Below is a small trained network, with its code and all its weights. Each question gives an input and a class and asks what happens when units are switched off, that is, made to give their printed mean instead of their output.

import numpy as np


def w(rows, s, z=0):
    codes = np.array(rows[::2]) - 128.0
    scale = np.full(codes.shape[1], s)
    scale[-1] = z or s
    return codes * scale


def f(y):
    return np.maximum(y, 0)


def log_softmax(a):
    a = a - a.max(-1, keepdims=True)
    return a - np.log(np.exp(a).sum(-1, keepdims=True))


def net(x, mask):
    res = np.array(x, float).reshape(1, 4) / 4 @ E
    y = f(res @ A[0][:, :-1].T + A[0][:, -1])
    res = res + np.where(mask, y, B[0][:, -1]) @ B[0][:, :-1]
    return log_softmax(res[-1] @ U[:, :-1].T + U[:, -1])


A, B = {}, {}
E = w([
[31,40,63,71,125],'x0',
[40,200,141,146,240],'x1',
[145,106,252,37,181],'x2',
[128,129,128,127,127],'x3',
],0.012)
A[0] = w([
[61,202,111,131,173,62],'neuron 0',
[63,81,115,103,112,86],'neuron 1',
[103,148,80,170,110,151],'neuron 2',
[65,157,140,180,202,48],'neuron 3',
[91,130,67,189,105,121],'neuron 4',
[97,159,115,120,191,45],'neuron 5',
[192,209,129,175,131,76],'neuron 6',
[139,110,121,142,161,67],'neuron 7',
[57,174,120,136,173,60],'neuron 8',
[46,87,77,68,112,85],'neuron 9',
[105,150,85,220,85,95],'neuron 10',
[130,119,182,57,153,118],'neuron 11',
[99,172,95,172,77,118],'neuron 12',
[77,72,91,117,138,94],'neuron 13',
[154,99,160,71,124,116],'neuron 14',
[65,58,84,84,147,87],'neuron 15',
[135,124,166,63,153,126],'neuron 16',
[189,59,106,119,93,2],'neuron 17',
[140,124,66,152,84,104],'neuron 18',
[133,103,175,75,159,90],'neuron 19',
[186,189,158,169,133,80],'neuron 20',
[153,147,151,165,129,45],'neuron 21',
[115,128,105,144,122,66],'neuron 22',
[109,161,128,107,114,64],'neuron 23',
[162,125,127,152,154,43],'neuron 24',
[116,127,69,189,124,110],'neuron 25',
[196,58,107,105,8,28],'neuron 26',
[104,128,176,93,113,94],'neuron 27',
],0.016,0.0056)
B[0] = w([
[112,66,92,181,9,198],'neuron 0',
[216,220,218,52,130,188],'neuron 1',
[114,55,47,155,216,190],'neuron 2',
[70,84,143,130,30,201],'neuron 3',
[76,95,119,146,209,204],'neuron 4',
[85,115,126,173,59,176],'neuron 5',
[232,209,218,43,150,206],'neuron 6',
[140,115,118,121,123,130],'neuron 7',
[77,70,142,123,2,192],'neuron 8',
[216,218,189,71,139,216],'neuron 9',
[110,101,75,138,198,213],'neuron 10',
[71,73,44,194,235,203],'neuron 11',
[107,101,66,129,191,191],'neuron 12',
[210,216,240,90,149,189],'neuron 13',
[49,95,47,193,155,183],'neuron 14',
[230,251,184,74,120,213],'neuron 15',
[83,86,21,185,210,191],'neuron 16',
[97,117,150,162,49,191],'neuron 17',
[71,94,100,179,158,196],'neuron 18',
[69,85,70,114,199,191],'neuron 19',
[215,241,231,14,124,197],'neuron 20',
[167,210,139,91,122,156],'neuron 21',
[91,140,117,124,148,145],'neuron 22',
[142,103,153,162,125,131],'neuron 23',
[171,118,167,95,133,140],'neuron 24',
[87,99,79,173,205,193],'neuron 25',
[105,55,135,138,21,252],'neuron 26',
[112,101,131,176,177,165],'neuron 27',
],0.0078,0.02)
U = w([
[110,94,97,159,224,248],'0',
[180,198,161,110,137,81],'1',
[110,77,122,157,8,50],'2',
],0.017,0.0014)

Each question gives the input, the list of numbers given to net, and the class t.
The units are the neurons (one row each of A and B). Each row of codes is followed by its name. A weight is (code - 128) times the scale printed after its matrix; where a second scale follows, it is the last column's (A, B and U).
mask holds one flag per neuron, in row order. A switched-off neuron (its flag False) gives its mean, the last column of its row in B, instead of its output. The means were averaged over made-up inputs and are rounded, as every weight is.
A unit's drop is (log p(t) with every unit on - log p(t) with that unit switched off) / (log p(t) with every unit on - log p(t) with every unit switched off).
The circuit of an input: a set's keep is (log p(t) with only the set's units on - log p(t) with every unit switched off) / (log p(t) with every unit on - log p(t) with every unit switched off). Starting from the 12 units with the biggest drops (on a tie, the unit counted first), units are removed one at a time, each time the one whose removal leaves the highest keep (on an exact tie, the one counted first), for as long as the keep stays at least 0.8.
units of the circuit, in order: the units of the circuit, biggest drop first
k most important neurons: the k neurons with the biggest drops, biggest first
drop of u: that unit's drop, to one decimal
input [-3,-5,4,-1], class 2: 4 most important neurons => [neuron 26; neuron 10; neuron 4; neuron 2]
input [8,8,4,-8], class 1: units of the circuit, in order => [neuron 15]
input [-4,-8,7,2], class 2: 4 most important neurons => [neuron 26; neuron 17; neuron 10; neuron 4]
input [7,-6,-4,-3], class 1: 2 most important neurons => [neuron 9; neuron 15]
input [6,6,5,-8], class 1: 4 most important neurons => [neuron 15; neuron 9; neuron 26; neuron 1]
input [-5,-3,5,5], class 0: 2 most important neurons => [neuron 15; neuron 11]
input [-8,-5,-8,3], class 0: 2 most important neurons => [neuron 10; neuron 18]
input [-5,-6,1,1], class 2: 3 most important neurons => [neuron 26; neuron 15; neuron 9]
input [7,4,4,-2], class 1: drop of neuron 20 => 0.0
input [2,4,-3,-4], class 2: drop of neuron 8 => 0.3
input [6,6,-3,2], class 1: drop of neuron 1 => 0.3
input [8,-7,1,0], class 1: drop of neuron 15 => 0.2
